Here is a tiny trained network, its code and every weight. The questions are about switching its units off for an input and a target symbol, where a switched-off unit gives its printed mean instead of its output.

import numpy as np


def w(rows, s, z=0):
    codes = np.array(rows[::2]) - 128.0
    scale = np.full(codes.shape[1], s)
    scale[-1] = z or s
    return codes * scale


def norm(h):
    return h / np.sqrt((h * h).mean(-1, keepdims=True) + 1e-5)


def f(y):
    return np.maximum(y, 0)


def softmax(a):
    e = np.exp(a - a.max(-1, keepdims=True))
    return e / e.sum(-1, keepdims=True)


def log_softmax(a):
    a = a - a.max(-1, keepdims=True)
    return a - np.log(np.exp(a).sum(-1, keepdims=True))


def net(x, mask):
    ids = ['αβγζηθλξστψω'.index(c) for c in x.split()]
    T = len(ids)
    res = E[ids] + P[:T]
    u = 0
    for l in range(3):
        r = norm(res)
        for j in range(2):
            rows = slice(2 * j, 2 * j + 2)
            q, k, v = (r @ M[l][rows].T for M in (Q, K, V))
            z = softmax(np.where(np.tri(T) > 0, q @ k.T / 2**0.5, -1e9)) @ v
            o = O[l][rows]
            res = res + np.where(mask[u + j], z, o[:, -1]) @ o[:, :-1]
        u += 2
        y = f(norm(res) @ A[l][:, :-1].T + A[l][:, -1])
        res = res + np.where(mask[u : u + 4], y, B[l][:, -1]) @ B[l][:, :-1]
        u += 4
    return log_softmax(norm(res)[-1] @ U[:, :-1].T + U[:, -1])


Q, K, V, O, A, B = {}, {}, {}, {}, {}, {}
E = w([
[134,147,111,149],'α',
[162,187,108,162],'β',
[65,101,94,109],'γ',
[111,120,131,151],'ζ',
[66,139,124,118],'η',
[227,113,129,160],'θ',
[208,61,252,118],'λ',
[82,130,153,145],'ξ',
[127,173,163,107],'σ',
[115,111,168,125],'τ',
[188,162,91,134],'ψ',
[115,137,118,105],'ω',
],0.023)
P = w([
[201,71,125,65],'0',
[149,93,141,172],'1',
[68,164,175,137],'2',
[181,207,62,84],'3',
[154,39,93,165],'4',
[68,161,177,136],'5',
[132,188,134,4],'6',
[154,72,82,237],'7',
],0.017)
Q[0] = w([
[150,114,166,176],'L0H1',
[160,136,2,215],'L0H1',
[203,108,187,105],'L0H2',
[52,99,93,153],'L0H2',
],0.016)
K[0] = w([
[185,86,184,182],'L0H1',
[248,140,24,193],'L0H1',
[212,86,133,124],'L0H2',
[81,192,101,132],'L0H2',
],0.014)
V[0] = w([
[205,222,90,242],'L0H1',
[173,45,117,125],'L0H1',
[9,254,60,145],'L0H2',
[202,98,101,118],'L0H2',
],0.0059)
O[0] = w([
[209,87,254,178,180],'L0H1',
[188,201,133,150,137],'L0H1',
[62,204,13,141,2],'L0H2',
[160,86,145,156,157],'L0H2',
],0.0059,0.0025)
A[0] = w([
[139,133,113,2,1],'L0N1',
[110,177,172,218,49],'L0N2',
[151,145,118,43,196],'L0N3',
[164,227,124,87,139],'L0N4',
],0.014,0.0054)
B[0] = w([
[247,137,116,100,207],'L0N1',
[223,168,69,209,188],'L0N2',
[177,33,118,101,255],'L0N3',
[181,177,153,117,237],'L0N4',
],0.011,0.0059)
Q[1] = w([
[122,202,211,155],'L1H1',
[155,18,18,41],'L1H1',
[15,246,181,132],'L1H2',
[55,157,133,51],'L1H2',
],0.011)
K[1] = w([
[63,254,168,131],'L1H1',
[178,51,91,159],'L1H1',
[10,123,115,18],'L1H2',
[119,147,127,240],'L1H2',
],0.0092)
V[1] = w([
[151,24,77,111],'L1H1',
[2,153,186,241],'L1H1',
[114,67,109,105],'L1H2',
[57,59,86,53],'L1H2',
],0.0086)
O[1] = w([
[40,232,5,230,175],'L1H1',
[246,7,65,70,2],'L1H1',
[48,211,82,211,133],'L1H2',
[3,198,208,9,77],'L1H2',
],0.0048,0.0072)
A[1] = w([
[121,131,5,111,53],'L1N1',
[150,204,41,124,1],'L1N2',
[54,56,144,116,48],'L1N3',
[75,65,180,144,132],'L1N4',
],0.012,0.007)
B[1] = w([
[98,140,137,252,250],'L1N1',
[159,205,44,117,229],'L1N2',
[166,158,32,123,154],'L1N3',
[133,94,48,181,247],'L1N4',
],0.015,0.0014)
Q[2] = w([
[154,189,182,248],'L2H1',
[98,65,170,124],'L2H1',
[83,172,203,35],'L2H2',
[246,58,151,127],'L2H2',
],0.011)
K[2] = w([
[244,185,176,188],'L2H1',
[118,133,42,114],'L2H1',
[81,191,138,31],'L2H2',
[175,28,157,110],'L2H2',
],0.011)
V[2] = w([
[171,243,118,86],'L2H1',
[107,76,31,81],'L2H1',
[237,165,26,158],'L2H2',
[254,50,23,104],'L2H2',
],0.007)
O[2] = w([
[169,109,93,178,170],'L2H1',
[68,255,73,113,44],'L2H1',
[81,205,8,210,253],'L2H2',
[5,206,115,56,251],'L2H2',
],0.0081,0.0046)
A[2] = w([
[85,125,170,255,97],'L2N1',
[128,147,114,207,144],'L2N2',
[46,144,93,168,35],'L2N3',
[129,163,200,142,2],'L2N4',
],0.012,0.0073)
B[2] = w([
[146,3,96,152,244],'L2N1',
[138,68,201,174,254],'L2N2',
[187,81,158,49,166],'L2N3',
[134,60,27,76,129],'L2N4',
],0.013,0.0071)
U = w([
[125,20,117,196,131],'α',
[141,94,116,213,110],'β',
[128,131,10,175,147],'γ',
[74,78,55,113,113],'ζ',
[139,209,27,185,71],'η',
[142,70,192,113,76],'θ',
[199,100,248,54,15],'λ',
[105,180,85,91,213],'ξ',
[190,143,179,91,125],'σ',
[99,152,185,62,255],'τ',
[151,200,120,193,52],'ψ',
[105,173,20,80,59],'ω',
],0.015,0.0075)

Each question gives the input, a string of symbols that net reads in full, and the target symbol t.
The units are the heads (2 rows each of Q, K, V and O) and the neurons (one row each of A and B). Each row of codes is followed by its name. A weight is (code - 128) times the scale printed after its matrix; where a second scale follows, it is the last column's (O, A, B and U).
mask holds one flag per unit, layer by layer, with each layer's heads first. A switched-off unit (its flag False) gives its mean, the last column of its rows in O or B, instead of its output. The means were averaged over made-up inputs and are rounded, as every weight is.
A unit's drop is (log p(t) with every unit on - log p(t) with that unit switched off) / (log p(t) with every unit on - log p(t) with every unit switched off).
The circuit of an input: a set's keep is (log p(t) with only the set's units on - log p(t) with every unit switched off) / (log p(t) with every unit on - log p(t) with every unit switched off). Starting from the 12 units with the biggest drops (on a tie, the unit counted first), units are removed one at a time, each time the one whose removal leaves the highest keep (on an exact tie, the one counted first), for as long as the keep stays at least 0.8.
units of the circuit, in order: the units of the circuit, biggest drop first
k most important neurons: the k neurons with the biggest drops, biggest first
which heads matter: for each layer, one digit per head in row order, 1 if its drop is at least 0.15 and else 0, layers parted by /
drop of u: that unit's drop, to one decimal
input ω η ω ξ ζ α ω, target ξ: units of the circuit, in order	[L2H2; L2N1]
input γ ζ ζ σ θ ω γ, target γ: which heads matter	11 / 01 / 00
input ζ η ω η β β η, target η: most important neuron	[L1N1]
input α ω ψ ζ λ ζ ξ, target ξ: 2 most important neurons	[L2N2; L2N1]
input β σ ζ ω ζ ξ, target γ: which heads matter	11 / 11 / 00
input ξ ω ω θ β η, target τ: 4 most important neurons	[L0N2; L2N1; L2N3; L1N2]
input ζ θ σ, target λ: which heads matter	00 / 10 / 00
input α ζ α, target η: which heads matter	01 / 00 / 00
input τ λ ζ α, target λ: which heads matter	11 / 00 / 00
input θ ω ω, target τ: 2 most important neurons	[L0N2; L2N1]
input ω λ ζ ξ, target ξ: which heads matter	01 / 10 / 00
input ω λ τ, target ω: which heads matter	10 / 10 / 10
input λ τ σ ω, target σ: which heads matter	00 / 00 / 00
input λ ω ξ, target γ: which heads matter	11 / 11 / 00
input α σ θ α ζ σ η, target η: 2 most important neurons	[L1N1; L2N1]
input η θ ψ η ψ γ, target ζ: most important neuron	[L2N3]
input ω σ ζ θ ω τ, target ω: 2 most important neurons	[L0N4; L0N3]
input λ σ ω λ η λ β, target λ: drop of L2H2	0.1
input ζ η ω β ω η γ, target γ: drop of L2H1	-0.1
input α λ γ, target ζ: most important neuron	[L0N2]
input β τ α ω ζ λ α, target λ: drop of L0N3	0.2
